Each row is followed by its group and then its class within the group.
[  3   7 -13   7 -14  13  16  44 -10  -9 -12 -26 -12  13 -20  -5   5  11
 -35   5  13  -5  25   0  49   5  28  24   4  -5 -38   9   5 -10 -21   7]  q266 > Q982
[ -5  -7 -12   3  -6  49  15   9  -2 -11 -12 -16   4   6 -22 -12   0  16
 -35   4  18  -3   1 -11  45   0  19  10   5   7 -21  -5  -9 -11 -17  -6]  q266 > Q982
[ -9 -12 -25   4  -7  29   8   7  -5  15 -17 -46   5   4 -13   0  -7  17
 -17  -4  14   5  21   9  32  13  14  24   5  24 -47 -12 -13 -16 -15 -10]  q266 > Q982
[ -3 -22 -27  16 -19   3   5  11  21  20 -21  24   1   0 -12 -15  20  11
 -44   9   7   1   9  16  45 -13  29  23  -7 -28 -21 -46 -16  -3 -11 -13]  q266 > Q964
[ 16 -48  -5  -2  -3 -12   4 -41  32  15  -5  38  12 -20  12 -18   8  -2
 -32   4   7 -22 -23  -5  -6  -9  -9  21  -4   7  44 -28 -43  33  -8 -40]  q463 > q681
[  9 -53 -21  12 -16 -12   0 -58  64  12  -3  44  11  -8  22  -2   6   1
 -27   7   7 -11 -43   4 -24 -11 -23   9   0 -11  25 -40 -42  27  -9 -33]  q463 > q681
[  9 -14 -20  18 -14  46  18  -2  22 -23  -8 -27  -8   9 -20  -4   6  26
 -48   7  17  -8   6  -6  41  -2  16  19   3  -9 -31   7 -14  -2 -22 -24]  q266 > Q982
[  8 -27   3   2   5 -19   2 -10   8  39 -47  35  10 -11   5 -19  16   4
 -16   1   1 -15  -8  -3   9 -13 -16  18  -3   5   7 -15 -35  17   5 -31]  q463 > q733
[ -2 -11 -14  -1 -21   3  10  38  -5  -2 -16  -9   7   7  -9 -14  -5  -3
 -36   7  13  -7  12   0  36   6  26  27   5  10 -12 -14   3  -9 -26  20]  q266 > Q982
[ -6 -41 -15  11 -14   5   4 -25  37  20  -8  60  20   0  13  -9  10   3
 -31   9   8  -8 -41  -6   7 -16 -16   2  -1 -17  20 -43 -21  13  -7 -17]  q463 > q733
[ 15 -50 -16  17 -17 -53  -2 -24  49  30  -5  80   3 -13  17 -16  25  -1
 -50  13  -4 -29 -25   8   2 -21 -14  36 -13 -25  29 -42 -45  33  -6 -39]  q463 > q681
[ -7  10  -6   7  -1  18   4  28 -15   8  -5  -1   4   2 -16  -4   8  12
 -19   2   7   0  20   3  33   1  16  16   1   5 -32   1   2 -13  -3   1]  q266 > Q982
[-10 -24 -28   6 -24  55  10 -10  26 -23 -18  -9  13   7 -10 -10  -8  19
 -52   7  23   0  -9   7  31  10  20  18   4   2 -20 -22 -13 -13 -29  -4]  q266 > Q982
[ -3 -36  -7   6   9  26   6 -46  26  23  -4   5  10 -10   5  -5  13  12
  -3  -1   6   0 -24  -4   0 -14 -15  -7  -1  -6  -1 -25 -36  14   6 -43]  q463 > q733
[-11   4 -18   9 -13  20   0  12   9  -4  -3   3   2  11  -6   4  -2  17
 -23   4   8   7  -1   8  23   5   8  15   3  -4 -38  -4  -1 -18 -10   7]  q266 > Q982
[  6 -17 -10  -8   1  46  13   9   1 -11 -16 -34  -3  -7 -22 -21   4  14
 -28   1  12  -3  18  -2  36   1  32  10   0   4   0  -8 -11   5 -12 -28]  q266 > Q964
[ -7 -16  10 -12  14   8  -7 -13  -9  31  -1  32  24 -16   1 -12   7   0
  -3  -1   6  -8 -11  -5   1   1 -12   5  -1  26  15 -18 -22   4  10 -16]  q463 > q733
[ -1 -32  -5   5  -6  35  -1 -56  50 -15  -1  50  12 -10   5 -10  10  11
 -38   9   5  -8 -42  -2  -4 -15  -9  -5  -9 -23  33 -26 -27  19  -1 -40]  q463 > q681
[  4 -11 -27  19 -22 -13  12  39   6  24 -12   2  -6   8  -6  -7  11  14
 -41   4   9 -11  25  14  42   0  14  49  -5   1 -46  -9 -15  -6 -17  -1]  q266 > Q982
[ -4   0 -10 -17  -2 -27  -7  34 -32  37 -22   6  14 -13  -5 -21   1  -2
 -15  -1   0  -5  44  28  22  13  31  39  -5  34 -13 -31  -1 -13  -3   9]  q266 > Q982
[  2 -60 -25   4 -29 -51  -3  -1  36  50 -14  74  26  -3  28 -16   2  -2
 -55   9  16 -25 -31   9   5   1 -20  54  -2  17   7 -56 -46   6 -24  -3]  q463 > q681
[  5 -33  -5   7   3 -17   3 -27  23  36  -1  37   9  -9   8   0  17   1
  -7   0   3 -11 -21  -2  -4 -17 -25   9  -3  -2   8 -22 -38  21   9 -35]  q463 > q733
[  0 -26  -9  -7   2  54  16   0  -1  -5 -19 -27   8  -5 -23 -20   3   7
 -31   1  15  -2  13 -10  43   1  32   9   2   9   3 -19 -14   3 -11 -24]  q266 > Q964
[ -9  15 -23   5  -4  27  -8   5   7   2 -21  34   9 -11 -19 -15  17  26
 -56  10   7   1  13  23  41  -3  26  27 -13 -13 -30 -25  -8 -15   0 -21]  q266 > Q964
[  3 -33   3  -6   5  -1  -3 -15   1  33  -6  16  13 -13   0 -14   9   2
 -12  -2  10 -13  -8  -9  10  -7 -10  13   0  18  16 -19 -30  11   2 -32]  q463 > q733
[  6   0 -17   6  -9  31  14  17  -1 -16  -8 -52 -12   9 -20  -1  -1  13
 -20   1  10   2  23  -1  38   2  26  11   5   0 -28   7   3  -2 -20  -3]  q266 > Q982
[-11 -12 -20   1  -8  35   2  23 -10  19 -23  -4   9   0 -19 -15   9  16
 -35   3  11   3  24  14  51   1  33  25   1   7 -37 -30  -6 -20 -11  -9]  q266 > Q964
[ -1 -32 -12  -6 -19  42  11  11   5  -1 -19  -9  13   5 -11 -18  -8   3
 -45   6  25  -7  -8 -15  39   9  15  21   9  19  -2 -20 -16  -5 -32   2]  q266 > Q964
[ 20 -11  -7 -11  -4 -29  17  67 -48  32 -22 -30  -5 -10 -26 -33  14  -2
 -40   1  10 -30  67  -1  62   8  47  63  -1  36 -12   2 -15   9 -15 -11]  q266 > Q964
[ 11 -36  -2 -17  26 -34 -20 -57  13  42  -9  64  19 -42  13 -26  18  -2
 -14  -4 -10 -10   3  28 -25  -5   2  27 -13  17  49 -48 -40  27  18 -58]  q463 > q681
[  1 -23   5   6   7  11   2 -23  16  22   1  23   7  -6   0  -9  15   6
  -9   1   5  -8 -23 -16  10 -19 -13  -7   0 -11  12 -15 -22  16   9 -34]  q463 > q733
[  0 -13 -12   1  -7   5   7  46 -21  34 -17  -7   5   1 -18 -19  14  10
 -32   2  10 -10  34   5  55   1  30  34  -2  11 -32 -22  -9  -9 -13  -5]  q266 > Q964
[  6 -23   4 -18  18 -10 -13 -34  -6  34  -5  45  18 -29   2 -20  14   0
 -10  -2  -3 -13   7  12  -6  -6  -1  16  -8  19  28 -31 -27  12  19 -38]  q463 > q733
[ -7 -12  -8   2   3  64   6  -9   7  -3 -18   2   8  -9 -27 -20  18  20
 -38   5  11   3   6   3  50 -11  32   5  -5 -14  -8 -26 -13  -1  -2 -35]  q266 > Q964
[ -4  -3 -20   7 -12  76  18   0  18 -46 -15 -40  -8  13 -26  -6   1  15
 -30   6  13  11   6  -7  42  -2  38 -12   2 -27 -10  -4  10  -6 -23 -11]  q266 > Q964
[-10 -26 -11   3 -17  71  18   1  19 -25 -18  -9  14   1 -14 -12  -7   8
 -45   8  24   4 -20 -14  39   4  19  -3   9  -1  -4 -20  -8  -9 -31   5]  q266 > Q964
